Here is a tiny trained network, its code and every weight. The questions are about switching its units off for an input and a target symbol, where a switched-off unit gives its printed mean instead of its output.

import numpy as np


def w(rows, s, z=0):
    codes = np.array(rows[::2]) - 128.0
    scale = np.full(codes.shape[1], s)
    scale[-1] = z or s
    return codes * scale


def norm(h):
    return h / np.sqrt((h * h).mean(-1, keepdims=True) + 1e-5)


def f(y):
    return y / 2 * (1 + np.tanh(0.7978845608 * (y + 0.044715 * y**3)))


def softmax(a):
    e = np.exp(a - a.max(-1, keepdims=True))
    return e / e.sum(-1, keepdims=True)


def log_softmax(a):
    a = a - a.max(-1, keepdims=True)
    return a - np.log(np.exp(a).sum(-1, keepdims=True))


def net(x, mask):
    ids = ['βδθλπτψ'.index(c) for c in x.split()]
    T = len(ids)
    res = E[ids] + P[:T]
    u = 0
    for l in range(2):
        q, k, v = (norm(res) @ M[l].T for M in (Q, K, V))
        z = softmax(np.where(np.tri(T) > 0, q @ k.T / 3**0.5, -1e9)) @ v
        res = res + np.where(mask[u], z, O[l][:, -1]) @ O[l][:, :-1]
        u += 1
        y = f(norm(res) @ A[l][:, :-1].T + A[l][:, -1])
        res = res + np.where(mask[u : u + 16], y, B[l][:, -1]) @ B[l][:, :-1]
        u += 16
    return log_softmax(norm(res)[-1] @ U[:, :-1].T + U[:, -1])


Q, K, V, O, A, B = {}, {}, {}, {}, {}, {}
E = w([
[64,90,102],'β',
[254,112,178],'δ',
[128,95,130],'θ',
[96,86,132],'λ',
[145,103,150],'π',
[247,79,178],'τ',
[62,192,168],'ψ',
],0.012)
P = w([
[146,159,106],'0',
[19,4,180],'1',
[81,134,113],'2',
[120,56,217],'3',
[86,134,123],'4',
[120,37,212],'5',
[95,160,124],'6',
],0.015)
Q[0] = w([
[162,240,72],'L0H1',
[104,152,203],'L0H1',
[126,150,255],'L0H1',
],0.0085)
K[0] = w([
[252,96,10],'L0H1',
[97,84,159],'L0H1',
[83,47,176],'L0H1',
],0.012)
V[0] = w([
[139,254,52],'L0H1',
[140,28,75],'L0H1',
[93,160,55],'L0H1',
],0.0074)
O[0] = w([
[137,196,218,2],'L0H1',
[254,78,88,174],'L0H1',
[211,206,79,94],'L0H1',
],0.008,0.0077)
A[0] = w([
[173,107,228,120],'L0N1',
[182,75,95,93],'L0N2',
[157,106,199,88],'L0N3',
[141,129,112,72],'L0N4',
[176,138,69,140],'L0N5',
[66,208,100,195],'L0N6',
[64,127,120,231],'L0N7',
[203,85,134,12],'L0N8',
[133,88,77,30],'L0N9',
[134,82,170,87],'L0N10',
[115,153,149,20],'L0N11',
[148,81,184,85],'L0N12',
[160,119,105,68],'L0N13',
[138,139,136,152],'L0N14',
[95,167,73,118],'L0N15',
[98,251,119,3],'L0N16',
],0.014,0.0036)
B[0] = w([
[61,127,128,201],'L0N1',
[114,53,19,254],'L0N2',
[85,123,146,169],'L0N3',
[96,170,171,117],'L0N4',
[52,98,182,158],'L0N5',
[130,58,97,149],'L0N6',
[253,81,125,203],'L0N7',
[129,169,86,203],'L0N8',
[111,143,158,184],'L0N9',
[144,122,119,201],'L0N10',
[100,151,36,105],'L0N11',
[114,127,121,208],'L0N12',
[51,184,120,136],'L0N13',
[119,59,125,124],'L0N14',
[72,66,47,133],'L0N15',
[140,81,80,141],'L0N16',
],0.0059,0.006)
Q[1] = w([
[101,97,91],'L1H1',
[191,153,53],'L1H1',
[121,147,6],'L1H1',
],0.014)
K[1] = w([
[159,125,131],'L1H1',
[127,213,82],'L1H1',
[96,253,111],'L1H1',
],0.02)
V[1] = w([
[246,140,102],'L1H1',
[203,241,72],'L1H1',
[115,112,192],'L1H1',
],0.014)
O[1] = w([
[153,92,22,122],'L1H1',
[186,118,118,1],'L1H1',
[119,252,58,123],'L1H1',
],0.011,0.0064)
A[1] = w([
[189,170,181,130],'L1N1',
[108,109,148,55],'L1N2',
[129,153,10,219],'L1N3',
[140,125,118,73],'L1N4',
[137,114,180,126],'L1N5',
[164,115,190,118],'L1N6',
[170,149,92,131],'L1N7',
[150,120,127,82],'L1N8',
[103,182,180,103],'L1N9',
[179,121,142,103],'L1N10',
[127,165,9,198],'L1N11',
[85,132,146,207],'L1N12',
[175,124,189,167],'L1N13',
[120,50,153,121],'L1N14',
[188,179,121,254],'L1N15',
[102,179,97,187],'L1N16',
],0.016,0.0046)
B[1] = w([
[206,87,93,123],'L1N1',
[134,153,119,141],'L1N2',
[126,255,182,182],'L1N3',
[94,90,106,119],'L1N4',
[112,163,174,141],'L1N5',
[191,121,180,127],'L1N6',
[113,183,56,134],'L1N7',
[88,67,138,122],'L1N8',
[74,53,191,140],'L1N9',
[193,129,117,125],'L1N10',
[173,245,177,170],'L1N11',
[225,167,104,187],'L1N12',
[245,63,203,127],'L1N13',
[104,171,110,255],'L1N14',
[171,85,25,136],'L1N15',
[158,82,164,132],'L1N16',
],0.0084,0.0098)
U = w([
[159,8,122,15],'β',
[163,141,129,212],'δ',
[186,120,89,254],'θ',
[208,59,82,196],'λ',
[116,116,196,45],'π',
[99,108,60,48],'τ',
[199,53,169,194],'ψ',
],0.017,0.0021)

Each question gives the input, a string of symbols that net reads in full, and the target symbol t.
The units are the heads (3 rows each of Q, K, V and O) and the neurons (one row each of A and B). Each row of codes is followed by its name. A weight is (code - 128) times the scale printed after its matrix; where a second scale follows, it is the last column's (O, A, B and U).
mask holds one flag per unit, layer by layer, with each layer's heads first. A switched-off unit (its flag False) gives its mean, the last column of its rows in O or B, instead of its output. The means were averaged over made-up inputs and are rounded, as every weight is.
A unit's drop is (log p(t) with every unit on - log p(t) with that unit switched off) / (log p(t) with every unit on - log p(t) with every unit switched off).
The circuit of an input: a set's keep is (log p(t) with only the set's units on - log p(t) with every unit switched off) / (log p(t) with every unit on - log p(t) with every unit switched off). Starting from the 12 units with the biggest drops (on a tie, the unit counted first), units are removed one at a time, each time the one whose removal leaves the highest keep (on an exact tie, the one counted first), for as long as the keep stays at least 0.8.
units of the circuit, in order: the units of the circuit, biggest drop first
most important unit: the unit with the biggest drop
k most important neurons: the k neurons with the biggest drops, biggest first
k most important neurons of layer l: the k neurons of layer l with the biggest drops, biggest first
drop of u: that unit's drop, to one decimal
input δ τ ψ θ ψ π, target π: units of the circuit, in order -> [L1H1]
input ψ π θ ψ λ, target ψ: 3 most important neurons -> [L0N15 L0N5 L0N3]
input π β τ π λ, target π: 3 most important neurons -> [L0N2 L0N1 L0N7]
input β τ λ, target β: units of the circuit, in order -> [L1H1 L0H1 L0N5 L0N15]
input π ψ θ τ β θ δ, target π: units of the circuit, in order -> [L0H1 L0N1 L1H1]
input τ δ τ β τ θ δ, target τ: units of the circuit, in order -> [L1H1 L0N7 L0N5]
input θ ψ λ, target θ: units of the circuit, in order -> [L0H1 L0N2 L1H1 L1N3]
input ψ π ψ, target ψ: 4 most important neurons of layer 0 -> [L0N16 L0N7 L0N6 L0N2]
input β β π ψ τ τ τ, target β: 2 most important neurons of layer 0 -> [L0N5 L0N7]
input ψ δ ψ, target ψ: 2 most important neurons -> [L0N7 L0N16]
input π ψ π θ λ θ θ, target π: 2 most important neurons of layer 0 -> [L0N2 L0N1]
input ψ δ β, target ψ: 2 most important neurons -> [L0N7 L0N16]
input π ψ δ τ δ τ λ, target π: units of the circuit, in order -> [L0H1 L1H1 L0N7]
input δ δ β ψ τ τ θ, target δ: most important unit -> L0H1
input π τ θ π τ ψ π, target π: 2 most important neurons -> [L0N2 L0N1]
input ψ θ β π θ β β, target ψ: 3 most important neurons -> [L0N16 L0N7 L0N6]
input ψ τ τ τ τ, target ψ: 2 most important neurons -> [L0N6 L0N15]
input β τ π τ β, target β: 2 most important neurons -> [L0N7 L0N5]
input ψ δ λ λ δ, target ψ: 2 most important neurons -> [L0N6 L0N15]
input τ λ δ, target τ: 2 most important neurons -> [L0N7 L0N5]
input π τ θ π β, target π: 3 most important neurons -> [L0N2 L0N1 L0N7]
input λ δ θ, target λ: most important neuron -> [L0N7]
input θ β ψ θ π, target θ: 4 most important neurons -> [L0N2 L1N3 L0N5 L1N11]
input θ λ τ τ δ δ, target β: drop of L0H1 -> 0.5
input λ δ π π, target τ: drop of L1H1 -> 0.4
input ψ β π ψ β δ, target π: drop of L1H1 -> 0.7
input ψ τ π τ π, target ψ: drop of L0N6 -> 0.1
input δ β τ δ, target β: most important neuron -> [L1N3]
